Below are the code and all the weights of a small trained network. Each question names an input and a class and asks about switching units off, where a switched-off unit gives its printed mean instead of its output.

import numpy as np


def w(rows, s, z=0):
    codes = np.array(rows[::2]) - 128.0
    scale = np.full(codes.shape[1], s)
    scale[-1] = z or s
    return codes * scale


def norm(h):
    return h / np.sqrt((h * h).mean(-1, keepdims=True) + 1e-5)


def f(y):
    return y / 2 * (1 + np.tanh(0.7978845608 * (y + 0.044715 * y**3)))


def log_softmax(a):
    a = a - a.max(-1, keepdims=True)
    return a - np.log(np.exp(a).sum(-1, keepdims=True))


def net(x, mask):
    res = np.array(x, float).reshape(1, 5) / 4 @ E
    u = 0
    for l in range(3):
        y = f(norm(res) @ A[l][:, :-1].T + A[l][:, -1])
        res = res + np.where(mask[u : u + 5], y, B[l][:, -1]) @ B[l][:, :-1]
        u += 5
    return log_softmax(norm(res)[-1] @ U[:, :-1].T + U[:, -1])


A, B = {}, {}
E = w([
[124,125,128,129,122,132],'x0',
[237,194,195,123,70,173],'x1',
[128,131,129,119,128,126],'x2',
[227,189,6,93,91,179],'x3',
[171,28,157,97,121,106],'x4',
],0.002)
A[0] = w([
[103,182,194,146,175,113,93],'0.n1',
[200,3,43,60,75,135,71],'0.n2',
[191,92,224,131,80,73,51],'0.n3',
[82,211,244,110,101,142,4],'0.n4',
[181,225,184,113,92,196,32],'0.n5',
],0.0036,0.0014)
B[0] = w([
[94,105,162,162,114,116,145],'0.n1',
[105,109,79,73,253,45,252],'0.n2',
[70,77,115,133,140,244,198],'0.n3',
[137,130,138,226,179,106,163],'0.n4',
[172,107,134,148,89,65,230],'0.n5',
],0.0049,0.0017)
A[1] = w([
[179,176,136,121,30,192,5],'1.n1',
[119,169,65,99,122,196,27],'1.n2',
[165,179,51,123,121,83,167],'1.n3',
[3,114,168,158,135,132,113],'1.n4',
[173,106,187,125,91,161,86],'1.n5',
],0.0051,0.0019)
B[1] = w([
[108,127,73,118,218,78,172],'1.n1',
[131,75,194,156,106,168,119],'1.n2',
[3,103,158,105,161,103,238],'1.n3',
[197,174,65,82,116,100,253],'1.n4',
[23,111,107,112,136,132,160],'1.n5',
],0.0048,0.0023)
A[2] = w([
[100,103,168,229,124,135,115],'2.n1',
[131,23,196,128,163,248,20],'2.n2',
[192,2,93,31,146,79,92],'2.n3',
[9,100,118,102,121,232,96],'2.n4',
[151,97,126,109,145,156,10],'2.n5',
],0.0043,0.0014)
B[2] = w([
[153,99,145,149,31,203,138],'2.n1',
[60,165,58,55,197,93,160],'2.n2',
[168,181,188,230,37,173,252],'2.n3',
[121,117,169,83,92,254,143],'2.n4',
[82,222,133,205,61,139,116],'2.n5',
],0.0047,0.0038)
U = w([
[137,170,36,74,219,5,240],'0',
[199,133,213,237,27,144,161],'1',
[31,107,132,33,133,254,2],'2',
],0.0074,0.00061)

Each question gives the input, the list of numbers given to net, and the class t.
The units are the neurons (one row each of A and B). Each row of codes is followed by its name. A weight is (code - 128) times the scale printed after its matrix; where a second scale follows, it is the last column's (A, B and U).
mask holds one flag per neuron, layer by layer. A switched-off neuron (its flag False) gives its mean, the last column of its row in B, instead of its output. The means were averaged over made-up inputs and are rounded, as every weight is.
A unit's drop is (log p(t) with every unit on - log p(t) with that unit switched off) / (log p(t) with every unit on - log p(t) with every unit switched off).
The circuit of an input: a set's keep is (log p(t) with only the set's units on - log p(t) with every unit switched off) / (log p(t) with every unit on - log p(t) with every unit switched off). Starting from the 12 units with the biggest drops (on a tie, the unit counted first), units are removed one at a time, each time the one whose removal leaves the highest keep (on an exact tie, the one counted first), for as long as the keep stays at least 0.8.
circuit, biggest first: the units of the circuit, biggest drop first
most important unit: the unit with the biggest drop
top k neurons: the k neurons with the biggest drops, biggest first
top k neurons in layer l: the k neurons of layer l with the biggest drops, biggest first
drop when u is switched off: that unit's drop, to one decimal
input [-8,2,6,-7,7], class 2: top 2 neurons -> 0.n3, 2.n2
input [-2,6,3,1,-5], class 0: circuit, biggest first -> 2.n3
input [0,1,-8,7,1], class 1: top 3 neurons -> 2.n3, 1.n2, 2.n2
input [4,7,-1,0,4], class 2: top 4 neurons -> 0.n3, 1.n5, 1.n4, 2.n2
input [-1,-8,-6,-3,8], class 1: circuit, biggest first -> 2.n3, 1.n3
input [-7,-3,3,-5,7], class 1: circuit, biggest first -> 2.n3, 1.n3
input [-8,-3,-1,-4,8], class 1: top 2 neurons -> 2.n3, 1.n3
input [0,7,2,-8,2], class 2: circuit, biggest first -> 0.n3, 2.n2
input [2,7,6,-1,2], class 2: top 4 neurons -> 0.n3, 1.n4, 1.n5, 2.n2
input [1,-7,7,-7,2], class 1: top 4 neurons in layer 1 -> 1.n3, 1.n4, 1.n1, 1.n5
input [-3,-5,-8,-6,4], class 1: top 2 neurons -> 2.n3, 1.n4
input [8,5,-7,5,-8], class 0: top 2 neurons -> 1.n1, 2.n3
input [-2,-6,3,1,-8], class 2: top 3 neurons in layer 0 -> 0.n2, 0.n4, 0.n5
input [4,-1,6,-1,7], class 1: circuit, biggest first -> 2.n3
input [5,-6,-7,-7,2], class 1: top 2 neurons -> 1.n4, 2.n3
input [2,-3,-1,4,-1], class 2: top 2 neurons -> 1.n3, 2.n4
input [3,1,6,-1,-6], class 1: top 3 neurons in layer 0 -> 0.n4, 0.n2, 0.n5
input [0,8,8,1,-4], class 0: top 2 neurons -> 1.n1, 2.n3
input [8,8,8,-7,8], class 2: top 2 neurons -> 0.n3, 2.n2
input [6,-7,5,7,-5], class 2: most important unit -> 2.n4
input [1,-7,-8,-8,2], class 1: top 3 neurons in layer 1 -> 1.n4, 1.n3, 1.n1
input [-1,-7,-1,3,0], class 2: top 2 neurons in layer 2 -> 2.n4, 2.n2
input [3,-5,5,8,-4], class 2: top 3 neurons -> 2.n4, 1.n2, 1.n3
input [-8,-7,7,-4,6], class 1: drop when 2.n3 is switched off -> 1.0
input [-3,-3,-1,3,-8], class 2: drop when 2.n3 is switched off -> 0.2
input [-1,-7,7,-6,6], class 1: drop when 0.n3 is switched off -> 0.0
input [-8,5,-5,7,-5], class 0: drop when 1.n1 is switched off -> 0.1
input [3,6,4,8,-6], class 0: top neuron in layer 1 -> 1.n1
